The rows lie along a hidden order. The number after each row says roughly how far along it the row is, from 0 to 10. A new part has a new order.
[ -7   0  -2   6  -8  26  -4 -39   2  -1 -20   4  -3   4   3   8  -1   1]
6
[-40   5   4   2   9 -10   2 -11   3 -12  19  -2  -8   2  -1  -1   6  -1]
8
[ 12   2   1   4  -2  -3  -2 -46 -14   0  -1   1  11  -5   1 -21   0  -2]
2
[-16   4  -3  -3  -3 -18   1 -11  -3 -12 -13   4   7   1 -23  -1  -5   0]
5
[  6  12   1  -8  20  14  -1 -23 -17  -3  11  -5   5   0 -63 -11   0   4]
6
[  4  -2  -5 -10   3  14  -1  20 -21   4  40  -4   4   4   7   5  -6   2]
2
[-11  11 -10 -10  -3   0  -1  54  -5  -5  47   2  -5   1   5  27  -4   2]
5
[ -7  14  -6  -5 -13  -1  -2 -45   6  -7 -12   5   4   5   5  17  -2  -1]
4
[ 29  10   0   2  -4   7   4 -19  -1  13   9   1  -3 -12  11   7   6  -4]
0
[-21  -8   0  -9   6  -6   0 -17 -10  -1  17  -4   9   5  15  -4  -5   0]
2
[ -6   6   6   0  16  14   6  55  -9   2  24 -11  -5  -5   3  -2  -1   0]
6
[-14 -16  -1  -2   5  19  -8  44   0  -2  -7  -1  -8   4   1   7  -5   7]
7
[-14 -10  -3  11  -8  -4  -3 -47  -4 -11 -34   9   3   1  -6 -15   2   0]
6
[  0 -18  -2   6  -6  11  -7  18   3  -2 -23   4  -5   8  12  -2  -4   5]
7
[ 13  -6  -7  -7 -12 -10  -4 -63  -7   1   5   7  11  16   5  -2   0  -2]
0
[ -5  11  -7 -12  -5 -25  -5  12 -10 -16  41   0   7   8 -27   0  -5   1]
4
[  6 -11   3   1   8  -5  -2   6  -4  -2  -7  -2  -3  -2 -27 -14   5   2]
5
[  9   5  -2   7   7  12  -1  39 -12  -2   0  -1 -10   5 -24  -3   1   3]
8
[-2 12  7  8 -7  5  1  4  7  3 14 -7 -5  5 20  2  4 -5]
4
[  7  21   1  11   2  -4   3  10   6  -9  -2   3  -6  -9 -18   1   5  -2]
10
[ 14  35  13   5   8  21   6  25   5   7  18 -17  -3   1   8   6   0  -6]
6
[ 56   4  -5   4  -6   7  -6  17 -10   3 -37   3   3   8 -24  -9  -3   1]
4
[ 23  31  13   6  -4   2  -1  -3  10   4 -26 -15  12  -9   2 -10  -6  -7]
4
[-10   3   3  -6   3  26  -7 -46   1   0   0  -8   5 -22   5   3  -4   1]
4
[ -4  17 -10 -10   7  12   0  36 -10  -4  26   2  -6  -5 -16  20  -2   5]
7
[ -2   1   0   5   2  27  -1   0   2   0   6   1 -10  -1 -10  10   3   2]
8
[ -7  -7  -5   5   6  -9  -1 -44  -7 -10  -5  10  -2   5 -30 -11   8   3]
7
[ 25  -4   1  -2  -3  -7   0 -38   4   7 -35   3   8  16  -3  -8   3  -2]
0
[-34 -22 -12  11 -13  24  -1  39  -1 -12   4  13 -17  -2  35  22  -4   6]
10
[-53  15   2  11   4   2   5  40  -3 -13  13  -5  -8 -11  20   4  -1  -2]
10
[ -6  16   0  -1   7  22   0  31 -10  -2  17  -7  -2 -28  13  10  -7   2]
7
[ 12   6   2  -1   3   8  -1 -14 -18  -3   3  -8  10   3 -19 -15  -5   0]
4
[-23   1   2   2  -7   0   1   9  16  -1   9  -2  -6  -1  49  13   0  -3]
5
[  9  -9  -5  -3   1 -25   1  50   2  -2  -3   8  -7   4 -13  -3   6   3]
5
[-55  -8  -4  -4   6  11   3   3  -2  -5  40   1 -10  -1  30  17   2   4]
6
[-10 -15  -2  -4   3 -14  -2  46 -10  -4  15  -1   2   0  11  -9  -4   3]
3

Next part:
[ -7  -8   0  -5   3   0   6  32  -9  16   3  -2   5   2  16  -8   6 -16
 -39   3  -6  -6  20   5  -1   0  -5]
0
[10 -2  3  7 16  1 -1 -5  8 16  3 -4  0 -3 -2 -4 -3  4 -6  2  3  3 -1 -1
  1  5  0]
8
[ -6   9  -2  15 -20   1  -7  16 -11  15  -4   3  -2  -2 -11   8  -2  17
   5  -2   2  -8  13  -2   3   8   1]
7
[ -6   9  -2  16 -20   1  -6  15  -9  16  -5   3  -2  -2 -11   8  -2  18
  11  -8   2  -7  13  -2   3   8   1]
6
[-2 -5 -1 -2  2  2  1 -4 -2 16  1  0  0  0  0 -1  1 -6 32 -8 -1 -1  5 -2
  0  3 -1]
6
[ 10  10   0   7  -5 -19  -2 -24  14  13  -4   4  -1  -8  13   6 -10   5
 -45  10  12   9 -29  -4   5  -9   5]
4
[  1  13  -1  24 -28  -2  -9  -1  -8  15  -6   0  -2  -7 -13  14  -9  29
  12 -19   6  -4   0  -5   5   6   3]
8
[  7  -2   0   8  -1  -1  -6 -25   8  14   0   0  -4  -7  -4   5  -7   3
  50  -1   6   5 -11  -8   2   1   3]
7
[ 11   8   2   7   2  -5   4 -10   7  13   2   2   0  -6   5   6  -2   6
 -31 -10   2   3 -13  -2   3  -4   3]
8
[-3 -7 -2 -1  2  4 -2 -2 -4 16  1 -1  0  2 -3 -2  1 -5 47  2 -1 -2  7 -2
  0  4 -1]
4
[  0  13  -1  22 -13  -2 -11  -1   4  14  -6   6  -5  -5 -13  11  -4  17
   7  -1   9  -6  -4  -5   6   4   4]
2
[  9   8  -1   8   1  -1  -6 -16   7  13   0  -1   0  -1  -3   3  -3   4
   6  -2   5   0 -12  -5   3  -2   2]
3
[ 14  11   0  13  -1  -3  -9 -26  11  14  -1  -1   0  -4  -3   6  -7  13
  11   4   8   2 -20  -7   5  -3   4]
3
[  1  17  -5  16 -20  -2 -11  20  -9  15  -6   6  -2  -5 -11   3  -4  33
  15  -2   0  -7  10  -3   4   5   0]
10
[-12   3  -1  12 -14   4  -6  18 -10  15  -5   3  -2   1 -11   6   2   7
   5  -3   1 -10  16   0   3  10   0]
3
[  4   4  -3   6   2   2  -8 -12   1  14  -1  -3   1   4  -6  -1   0   4
  38  10   3  -4  -5  -5   1   2   1]
0
[ -3  11   0  18 -24   0  -8   8  -9  14  -5   2  -2  -4 -12  11  -5  22
   6   0   4  -5   6  -3   4   7   1]
7
[  3  17  -5  18 -15  -2 -12  17  -5  15  -6   7  -3  -5 -12   6  -3  29
   2   8   2  -6   7  -3   5   5   1]
9
[ -3  11  -2  17 -12   0 -10  10  -2  15  -6   7  -4  -2 -13   8  -1  16
  12   7   5  -8   5  -4   5   6   2]
3
[  9   2   2   6   9  -4  -1  -3   8  14   2  -2   1  -5   6   0  -4   2
 -29   3   4   3  -7  -1   3  -1   1]
5
[ 11   2   2  13   7   1  -3   5   7  16   3  -3   1  -6   7  -2  -3   2
 -21  -4   2   0  -1  -1   2  -2   0]
2
[  2  -2   1   3  10  -1   2   7   1  15   2  -2   2  -2   8  -4  -1  -3
 -26 -10   0   0   2   1   1   1  -2]
4
[ 12   9   1   8   3  -4   1 -13   8  15   1   0   1  -3   5   5  -2   5
 -29   9   2   1 -14  -2   4  -4   2]
6
[ 17  17  -1  14   0  -5 -10 -26  14  15  -2  -1   0  -3  -4   7  -6  14
  -6  17   9   1 -22  -6   6  -5   5]
1
[ -2  12  -4  16 -16   0 -10  16  -7  16  -6   5  -3  -4 -13   7  -2  23
   6  -3   2  -8   9  -2   4   6   1]
7
[ -1  12  -1  19 -15  -1 -11   5  -1  16  -6   5  -4  -5 -12  10  -3  21
   2   2   6  -7   0  -4   5   5   3]
4
[ 1 -5  1  2  3  0  1 -8  0 15  1  0 -1 -2  0  2 -1 -4 17 -5  0  1  1 -3
  1  2  0]
7
[-24  -8   0   8 -26   8   5  28 -27  18  -3  -4   2   5  -9   6   4   0
  14   3  -4 -11  32   4  -1  16  -4]
5
[  0  14  -2  21 -21  -2 -10   5  -5  14  -6   3  -3  -6 -13  11  -7  27
   5   3   5  -5   2  -4   5   6   3]
7
[  9   9  -1   7   3  -1  -1  -7   4  13   0  -1   2   1   0   1   1   6
 -23  12   2  -3 -11  -1   4  -2   1]
2
